Each row is followed by its class.
[ -63  -37  238 -251 -155 -131   -5 -199   58    7 -271  -29  101 -123
  267 -118  255  -78 -119  169  101  190   66 -213   76  -46  111  106
  -42  -40 -104   93  247  197  170] => L
[ 285   83  216  117   50  180 -112    8 -109    0   16   77   87 -109
 -167  -73 -178  -90 -306 -403  -17   -4 -145   31 -239   63  -25   40
 -209 -116  -69 -120  -39 -205  156] => L
[ -83  184   18  231  -31 -258  -37  264  112 -129  -86  161   39   25
  121   18  316  -22   94  -20   -2  -40  179 -221  294 -309  192  170
   47  132  -39   39  264   52  428] => N
[ 303  144  121  316 -236  146 -129 -331  -79  -39 -146 -264  144 -307
  134 -238  156   58 -258  -28  120  299   37    2 -205 -110  345  305
 -177  329  210 -106   50 -385   -1] => C
[ 256  232 -166  179  196 -142 -141 -348 -119 -120  -11 -199   69 -142
   79  -91   42   56   56  196   10 -207  -82 -138 -170  -34 -211  -69
   34  -32   91  342  374  -57 -246] => W
[ 513   99  -61  163  261   56  -61 -110  112   55  -54 -178  174  103
   73   53  537   86  173  176   62 -163   20   -2  169 -198  220  255
 -396  323  357  188  374   21  112] => L
[-148 -111   46  208  353 -157  -14  -64  214   -2  114   62   47   81
 -380 -125  294   52   -3  162 -435 -284  204  114   20 -333   -8  145
  -23 -465  276    0 -100   90  -90] => P
[ 666 -166  192 -611  113 -376  -11  261  162   88 -357   83   94  200
 -118  196 -322 -372  103 -263  -51  -47   40   -6 -129  200 -187   24
  107  140  -89  -10  -42  253  119] => P
[-222   16   19 -177  128  142 -138 -406  210 -157  -41 -207   89   54
 -295  -51 -115 -117  -26 -213   -4  -46  -12  -30 -300  -40 -242   84
  -97  -10  -44  170  164   85  244] => V
[  -3    9  -21   19  306  668 -226 -405  134 -287 -100 -333  112    0
 -106 -257  -24  134 -257  -56  -85  113  -39  131 -294 -224   58  184
 -243 -188  -12  -88  -49 -510   70] => W
[ 419   17  349  143  -43  270   -4 -238   78  -70 -399  133    6 -161
  142 -128  161  -96 -297  208    6  260  209  -70 -285 -191  291 -192
  -26  177 -139 -123  253  -94  352] => P
[ 617   74  -89  -66  186  -65   66 -298  343  -82  118  -93  120  -46
 -133   69  249   31  -28  603 -194  -80   -4   66 -158    8   12 -172
   83  271  158   59   36  108 -127] => P
[ 128  -90   14  136  166  103   93  225  -92  122   92    2  -99  114
 -151   92  -43 -109 -126 -308 -169  -36  133  -77 -245  -56  -31 -250
    6 -432 -171  -41   19   40  144] => F
[ 469 -291  214 -139    1   14   65  219   27  176  -21    9   93  263
   22   -7  105   40  125  178 -131  112  -37 -238  206 -264   64 -336
   18  118 -100   68   34  154  -55] => P
[ 676 -135 -120  134  203  137 -154  -16 -289 -132 -254   23  135  189
  115   -8    9   18  122 -224   19 -114 -150   75   84  200   47   24
 -321  248  312   24  210  -10 -323] => B
[ 290  143  116  -34  125  295   73   29  -33   42   85   46  -82  -80
   32   -4  212  -82  -24 -339  294   -7   91 -281  -72  -93  190  106
   19 -246 -313  181   62  -62  475] => S
[  -7   -5  117  278  142  305 -180 -135 -254  -72  100   55  103  -84
  109 -171  -64   77  100 -770  117 -303  -15 -195  145   18 -172  314
 -148 -468 -122  125  212 -200 -275] => V
[ 101 -200  181  -24  -59  251  -78 -168 -299  -54 -101  -18  104   87
   33 -101 -192  -47   -4 -336   91   -8   44 -137 -110    0 -160  -53
 -172 -284 -130  159  116  -60  -60] => H
[ 406  225   -5 -634 -132 -273  -94   20   96  -10    9 -162  -51  206
  289   90   48 -278 -197  196 -138  136 -274 -172  -63  296  230 -178
 -123  446  240 -267  167  140  237] => N
[ 119  -27  136 -298   22  -96 -110   56 -197  366 -209 -149 -155 -112
   97  -79 -270 -145 -387  122 -117  211 -152  100 -280  132 -203   41
  -21 -508  -15  -59 -189   24    3] => W
[ 718   13  -70  274 -164 -438  146  234  230   82  -40  264  113   39
  191  362  -21  -85  129  242 -178 -303   91  -34  134  -30 -252 -505
  324  195   74  109   40  264 -215] => F
[ 649 -113    4  -44 -138 -307  270  473 -155  415  100 -168 -254   45
   72  147  187  -11  101   -2 -337   14  118  -89   48  -48  162 -230
  -43   30  187   83  123  133 -209] => C
[ 295   29  254 -498 -197  151   86  151   63   36 -367  -19  -32  -22
  252    9  -58 -307 -143  -34 -152  281  -58   40  -89   93  282  -80
 -195 -155 -240  -61 -184  123  503] => C
[ 383  -56  102 -393 -130  231  316   48 -195  212  221 -390  -12  178
   -8  111  -92 -163   60 -211 -290 -138   50 -126 -394   51  -52 -583
 -111 -675 -184   74 -159   47 -262] => M
[ 129   71    3  -81  439  166 -124  212  246 -133 -114 -112   71  129
 -124   -2  247  -62 -235   -9 -346  185   11  326   27  -26  299  360
 -239  295  210 -307   85  -49  317] => H
[-219  168  -21   43  -61 -324 -256   33 -248   43  -32  257  -63   84
   42  -16 -233 -239   63 -292   65   62  -60 -165  154  256    2  185
  272  362   32   35  397  103  343] => W
[ 772  222  189  204  115  162   78  -59 -165  -77 -111 -226 -120 -246
   -9   69  -90   18 -221 -185   22  -42  119 -240 -500 -329   21 -346
  -39  -52 -279  184  319 -199  -84] => P
[ 293   17  -69 -234 -156 -285   -1  139   69   17 -145  200 -148  -35
  248  272 -304 -199   37  -10  174  -14  -17 -112  -72  174 -138 -275
  206  193 -310 -147  -10  160  216] => F
[-277  118  211 -344  122   34   23  147   -7  281   35 -194  -81 -139
  249  152  -13   -2  -83  -40  132  213  -46   70 -103   63  287  389
 -190  -93  207  -27   67   16 -141] => H
[  65  292  221  207 -120   52  -45 -210    6 -283 -169  111   68 -491
  236 -110   68   21 -107 -103  -49  -67   74  -11 -146 -118   97   77
  -97 -119 -200  -75  132 -146   27] => V
[  26   24  159  207  -70  475 -192 -478 -256  178   85   35  -86 -140
  119 -186  144  168 -302  556 -104   83   -6  123  -90  -80   59   45
 -241  104  123 -129  330 -254   -2] => B
[-244  226   99  251   48  257 -391 -540   97   21  267  275   95  -38
  357  -76  292   95  -13  331  -81   38  -78 -149  233 -147  265  172
   45  -22  188 -191  337 -125  137] => L
[ 589  -60   -7  114  168   25    8  344  -64  306    0   65 -127  156
  128   84  300   39  -75  164 -381  106  130  -51  213 -254  220  108
  -37 -254  219  109   80   18  169] => L
[  77  -12  139  -88  277  220  -40   67 -147  -34  -14  -23 -148  -36
 -313 -128  468  135 -243 -109   56   28  193 -113  -58 -234   25  191
   68 -453 -286   70  179   66  325] => M
[-411   47  -50  237   63  147  -63 -472  100   86  183  -60  178    1
 -191 -166  235  -39 -288  343   62   82  144  -38 -214  -37 -220 -102
  361 -404 -212 -108  -49   60  228] => M
[ 577   -9  173  -14   94  -42  -82  -11  -72  200 -104  -67  190   70
  109  -53  187 -124  -26   49   21    5   -3  -62 -165    3   54   77
 -218   44  309   87  184  -56   47] => H
[ -99  336 -127  131   19   28  -14 -177   98   84  242  124  138  169
  146  -23  166 -295   45   72  -64 -144   53  -37   51  252  268   85
  161  170  232  -85  132  -71  377] => M
[  64  234    3  460 -128  108  -60 -288 -150 -110   31   -5   68 -294
 -103 -370   38 -127 -267 -179  150   39  -42 -158 -220  148  -16  124
  -40 -113 -140  112  -15 -198  270] => N
[-167  397 -169   17   46   16   57  223  -45  -32  237   86  -91   68
  219   89  247 -185  -78 -276  -72  -27   19 -190  133  136  205   44
  239 -323 -184  -36   94   23  414] => L
[   7  -92  -54  589  156  112 -151 -137 -282  137   23   23   24  -18
  -17 -149 -160  149 -183  223 -425  -20  -47  294  -76  -94 -183 -137
  -88 -233  304 -119  -75 -127 -465] => S
[ 242   34  286 -314 -174 -117   75   50   12   24 -164 -101  -77 -218
  100   18  173  -75 -277 -184  -54  279  152  -66 -241  -20  309   80
  -18  -24   20 -286  -10   26   75] => V
[ 486  218  121 -169  250  285  -21 -281  -58  -23    6   12  -82 -234
  173  161 -124   17  -90   41  272  -98  -35 -295 -326  -10 -114 -182
  103 -372 -367  409  356   50    5] => M
[ 899   90  316 -184 -323   39  324  250    7 -193  228 -175   13 -171
 -142  149  177  -19   -7 -510 -151  -76  364 -395 -311 -338  129 -327
  129  -72 -391  121  127 -237   33] => H
[ 192  -34   24    6  -84 -355  -61 -204  221  122  -54 -170   60   86
  -36  -88  383  -22   83  426 -384  -76  116  -42  134 -298  -16  -38
   64 -167  390   22 -132  251 -229] => N
[ 394  100   16 -442   27  -32  -62  176  -68  162  173 -244  -87  192
   92  126  158 -100  -29 -146   70   34  -90 -187   25   80  127  293
 -221  267  208  168  337    8  303] => H
[-250  -62 -168 -173  650  -92 -149  207 -159  173  -81  136   33  179
 -420 -122 -247 -107 -104  159 -104  165 -237  424  129  457  -90  415
   27  268  103  -85 -154  149   68] => L
[ 266  336  124    3 -159  -27   39  -29  223 -196 -154   58  -73 -377
  410  109  416  -79  -83 -218  213   46  150 -178  -44 -188  474  285
  -82 -172  -83  -50   19    8  485] => S
[  63   14 -191  313  198 -253  103 -160 -131   71  -89 -118  137  145
 -132  -55  115  -38  167  257 -237 -378  125  113  -89 -151 -349 -458
  138 -417  134  105 -179  125 -495] => L
[ 181   15  280 -190   10  -36 -140  108  -43 -120 -315  179   94    3
 -197  -45 -366 -326 -230 -538   68  187   79 -133 -288  128  -46  200
   37  -84 -211   27   63  -28  488] => N
[ 739 -115  153   83  303   90  -51  -72  -29  161  -93  143  108  -79
  182  202 -296  -61  -74  207   50   62 -124  -78 -202   40 -100 -240
 -230  -26  -85  211  258  163   11] => H
[ 478  142  181  296  122  -24  -68   40  -88 -165   47  262  105   22
 -246  -24  -24  -65  125 -340 -139 -358  110 -284 -242 -146 -376 -523
  305 -264 -275  131  314  -75 -144] => N
[   0  -45   38  344   39   82    0 -165   34  253  182   63  240  239
    0    7  139   67  214  287  -90 -251   72  -28  217 -283 -171 -316
  124  -49  101   24  -12  -48 -257] => L
[ 417   17  237  -21  -24  273  -43 -235 -413 -138  -68   58  -89 -152
   65   13  -91   52 -246 -471  329  -73   38 -354 -261   64 -107 -230
   61 -393 -331  197  371   17 -142] => M
[-156  108 -201  399  307 -280  -11   -8  240 -140   73  -12  309   43
 -286   17   69  -89  -52  -60 -181 -251  105  165  -20   34 -253   91
  141 -309   83 -108 -193  109 -132] => N
[ 359  157  327  293   96   10  115  100  -71   29 -102  391  111 -265
  236   51  110  -65   31 -410  157 -355  162  -98  157   68   79   88
  -30 -118  -77   82  287   -1  -91] => V
[ -90  -35  -33  213   -4  245  208 -144  -23 -271  190   54   -1  -23
 -281   10   47  115  138 -141 -128 -315  140   33  -97 -113 -113 -339
   46 -458 -240  113 -182   32 -231] => P
[ 297 -188  275 -141   17  406   30 -256  169 -232 -145 -141  149   -9
 -124  -43  -74   12   43 -343  150   25  168 -166 -204 -289   47  -37
 -155   -3 -185  178   30 -170   23] => H
[-449  -21  -91   89  -16  -55  129  -45  -60   15   34   -1  177  106
    8   98 -208  -54  335  -33  -34 -240  114  133   42   32 -188 -238
  137 -296 -127  -16 -180   47 -280] => W
[ 405 -120  140  148 -161   37  -51 -259   91  -15 -204   67  151    2
  261 -117  158 -111  -59  110  257   59  128 -421 -230 -157  -48 -308
 -130 -117 -203   -1  281  -60  383] => N
[ 356  -64  136  -62  132   99  108  190  -44   58   64 -147  -85   85
 -190    0   81   62 -345 -123  -74   66   86 -190  -89 -223  138   22
 -135 -237  104  160    7  -64   57] => N
[ 349  -12  135  152 -217  464  359  197 -238 -150  138 -120  -79 -253
 -117  -53 -240  124 -220 -207 -376  -41  174  113 -360  -71  126 -184
 -371 -506 -174   93 -255 -445 -199] => N
[ 180   46   23 -218   15 -263  -44  168  -71 -107 -355   49  -66 -118
  236   83  -61  -48 -197  -47  216   77  -34    2   12  191   27  141
  -73  294  -43  -56  313   62  178] => W
[ 315  104  324  117  -72  248 -245 -406 -410  -86 -325   46  -77 -319
  118 -121 -227   30 -338 -162  319   99 -150 -180 -400  -35 -187 -102
  -78 -366 -238  226  209    1  -87] => P
[ 426  -30  101   49  118  -98 -213  -40 -167  138 -198   89   28  -25
  101  -75   23  -91 -156 -112  213   21  -98 -117 -119  133 -200   69
   38 -180  -56  -41  135   78   19] => P
[ 194    6  207  106  276  274 -204 -331 -220   60 -110  -13 -110 -126
 -166 -285   -2  -24 -305  -84 -134   35   16   66 -241   83   30  143
 -173 -243  121 -124  113 -135 -164] => N
[-116 -149  473   68 -405  186   29 -296 -213  149 -240  284   66  -97
  436  -96 -122  -73   26  126  188  103  116 -192   65  -42  154 -226
  -75  -18 -172   -9  218   38  -19] => P
[  94  -79  -79  -79  609  101   38  162   -6  332   72  -70 -179   99
  -69   14   17  140 -217  461 -292   67   -6  268  -89  -64  114   21
  -95  -71  331 -202  -97 -100 -244] => V
[ -76   42 -280  -56  608 -283 -190  -74  335   45 -205  -29  -46   90
 -288  -33   98  -56 -179  531  -82   94  -37  295 -158  104 -219   67
  270   93  185 -292 -176  186  -17] => N
[   8  302   58  430   24  138   47  127  101 -237  -27  119  -34 -266
  276   17  256   28   18 -317   64 -147   59 -315  209 -341  224   80
   -6 -181 -299  280  329   -5  255] => B
[ 352 -109  164 -266  107 -102  -21  212  245  -10 -508   51   67 -120
  -28  128 -300 -145 -337 -164   75  362  100  178 -370   49    1  188
   63  122    7 -211 -211  -41  219] => V
[ -15   18 -120 -121 -204  103  173  131  -10    4  176  189 -142  -70
  139  223  -42  175   59  367   62 -172    7  107  113   61 -184 -251
  157   32 -211  -53  -90  -54 -162] => B
[ 463 -148   25 -119  127  286  122 -108  264 -116  -79  -52   90  -11
  110  -12    6   71   48   55    4 -109  -69  -33 -161   -2 -209 -425
   47 -124 -143   89  -84  -54 -333] => S
[ 205  106   75 -255   62   90  -73 -144 -106 -301 -124    6 -128  -72
  -59   46 -278 -129 -265 -403  -55    4  -51    5 -508  227  -80 -189
   44 -216   70  -17   49  -54 -163] => H
[ 244  104  -66  -68 -182  415   43 -153  -43 -440  -31 -244  -30  -88
  268 -139  181   41  -85 -175  -42   39  -86 -106 -113  -22  267  -46
 -445  -11  -61   91  103 -220  195] => H
[ 588  144  187  146  215  291   41  -58   17 -318  125 -209  196   15
 -113 -234  334  -26 -135 -604  -97  -65  140 -367 -246 -363  430  -68
  -77 -112    7  -36   72 -432   59] => S
